Below is a small trained network, with its code and all its weights. Each question gives an input and a target symbol and asks what happens when units are switched off, that is, made to give their printed mean instead of their output.

import numpy as np


def w(rows, s, z=0):
    codes = np.array(rows[::2]) - 128.0
    scale = np.full(codes.shape[1], s)
    scale[-1] = z or s
    return codes * scale


def norm(h):
    return h / np.sqrt((h * h).mean(-1, keepdims=True) + 1e-5)


def f(y):
    return np.maximum(y, 0)


def softmax(a):
    e = np.exp(a - a.max(-1, keepdims=True))
    return e / e.sum(-1, keepdims=True)


def log_softmax(a):
    a = a - a.max(-1, keepdims=True)
    return a - np.log(np.exp(a).sum(-1, keepdims=True))


def net(x, mask):
    ids = ['ΔΛΦΨεπσ'.index(c) for c in x.split()]
    T = len(ids)
    res = E[ids] + P[:T]
    q, k, v = (norm(res) @ M[0].T for M in (Q, K, V))
    z = softmax(np.where(np.tri(T) > 0, q @ k.T / 3**0.5, -1e9)) @ v
    res = res + np.where(mask[0], z, O[0][:, -1]) @ O[0][:, :-1]
    y = f(norm(res) @ A[0][:, :-1].T + A[0][:, -1])
    res = res + np.where(mask[1:17], y, B[0][:, -1]) @ B[0][:, :-1]
    return log_softmax(norm(res)[-1] @ U[:, :-1].T + U[:, -1])


Q, K, V, O, A, B = {}, {}, {}, {}, {}, {}
E = w([
[167,98,67],'Δ',
[148,84,123],'Λ',
[179,71,90],'Φ',
[132,178,91],'Ψ',
[129,112,163],'ε',
[110,254,176],'π',
[177,73,102],'σ',
],0.017)
P = w([
[124,107,120],'0',
[127,119,159],'1',
[199,157,122],'2',
[115,126,122],'3',
[106,225,36],'4',
[110,111,112],'5',
[130,184,83],'6',
[114,125,146],'7',
[231,158,139],'8',
[80,103,114],'9',
[114,214,40],'10',
[115,94,181],'11',
[248,128,168],'12',
[111,85,159],'13',
],0.017)
Q[0] = w([
[255,145,155],'H1',
[228,200,116],'H1',
[164,83,123],'H1',
],0.012)
K[0] = w([
[6,96,62],'H1',
[40,87,113],'H1',
[124,106,86],'H1',
],0.016)
V[0] = w([
[128,6,91],'H1',
[218,136,28],'H1',
[49,116,25],'H1',
],0.012)
O[0] = w([
[43,56,58,254],'H1',
[40,111,200,214],'H1',
[6,172,149,98],'H1',
],0.014,0.0053)
A[0] = w([
[160,143,98,33],'N1',
[113,168,144,73],'N2',
[159,154,186,149],'N3',
[146,138,106,56],'N4',
[71,197,89,127],'N5',
[107,134,107,64],'N6',
[165,149,86,4],'N7',
[143,30,169,92],'N8',
[168,48,227,171],'N9',
[188,104,206,21],'N10',
[103,162,45,158],'N11',
[101,139,184,59],'N12',
[173,87,118,155],'N13',
[100,74,186,87],'N14',
[126,251,134,98],'N15',
[116,158,73,137],'N16',
],0.02,0.0039)
B[0] = w([
[175,119,142,155],'N1',
[140,104,77,142],'N2',
[127,115,223,172],'N3',
[158,135,132,144],'N4',
[99,201,55,196],'N5',
[130,152,97,148],'N6',
[189,136,149,163],'N7',
[82,92,198,243],'N8',
[102,3,188,254],'N9',
[182,112,213,181],'N10',
[165,163,24,231],'N11',
[136,205,65,172],'N12',
[106,171,180,188],'N13',
[186,93,150,232],'N14',
[97,238,181,176],'N15',
[146,145,65,189],'N16',
],0.039,0.0088)
U = w([
[7,103,96,66],'Δ',
[65,61,39,177],'Λ',
[66,77,104,36],'Φ',
[46,205,174,80],'Ψ',
[254,100,95,247],'ε',
[139,107,176,227],'π',
[82,80,126,189],'σ',
],0.0078,0.0012)

Each question gives the input, a string of symbols that net reads in full, and the target symbol t.
The units are the heads (3 rows each of Q, K, V and O) and the neurons (one row each of A and B). Each row of codes is followed by its name. A weight is (code - 128) times the scale printed after its matrix; where a second scale follows, it is the last column's (O, A, B and U).
mask holds one flag per unit, heads first, then neurons. A switched-off unit (its flag False) gives its mean, the last column of its rows in O or B, instead of its output. The means were averaged over made-up inputs and are rounded, as every weight is.
A unit's drop is (log p(t) with every unit on - log p(t) with that unit switched off) / (log p(t) with every unit on - log p(t) with every unit switched off).
The circuit of an input: a set's keep is (log p(t) with only the set's units on - log p(t) with every unit switched off) / (log p(t) with every unit on - log p(t) with every unit switched off). Starting from the 12 units with the biggest drops (on a tie, the unit counted first), units are removed one at a time, each time the one whose removal leaves the highest keep (on an exact tie, the one counted first), for as long as the keep stays at least 0.8.
units of the circuit, in order: the units of the circuit, biggest drop first
top k neurons: the k neurons with the biggest drops, biggest first
drop when u is switched off: that unit's drop, to one decimal
input ε Ψ σ Λ Λ Δ Λ π Δ Ψ ε ε π, target Ψ: units of the circuit, in order	(N15)
input Ψ Ψ Λ, target Ψ: units of the circuit, in order	(H1, N12)
input π σ Ψ Δ ε Λ σ Ψ, target Ψ: units of the circuit, in order	(H1, N15)
input ε ε Φ Λ Λ ε Δ Ψ π Ψ Λ ε Δ, target Ψ: units of the circuit, in order	(H1, N15)
input ε Δ ε ε ε Ψ Λ Ψ ε, target Ψ: top 2 neurons	(N15, N12)
input ε ε Λ ε ε ε ε Ψ Λ Ψ ε Ψ σ, target Ψ: top 2 neurons	(N15, N12)
input Δ π Λ, target Δ: top 2 neurons	(N9, N11)
input Φ Φ Ψ σ σ Δ, target Λ: top 3 neurons	(N15, N9, N13)
input Ψ Ψ σ, target Ψ: drop when H1 is switched off	0.5
input ε ε Λ Φ Δ Ψ Φ ε Λ, target Ψ: drop when H1 is switched off	0.7
input ε ε ε Φ ε, target ε: drop when N8 is switched off	0.0
input ε Λ Φ ε Ψ σ ε, target ε: drop when N14 is switched off	-0.1
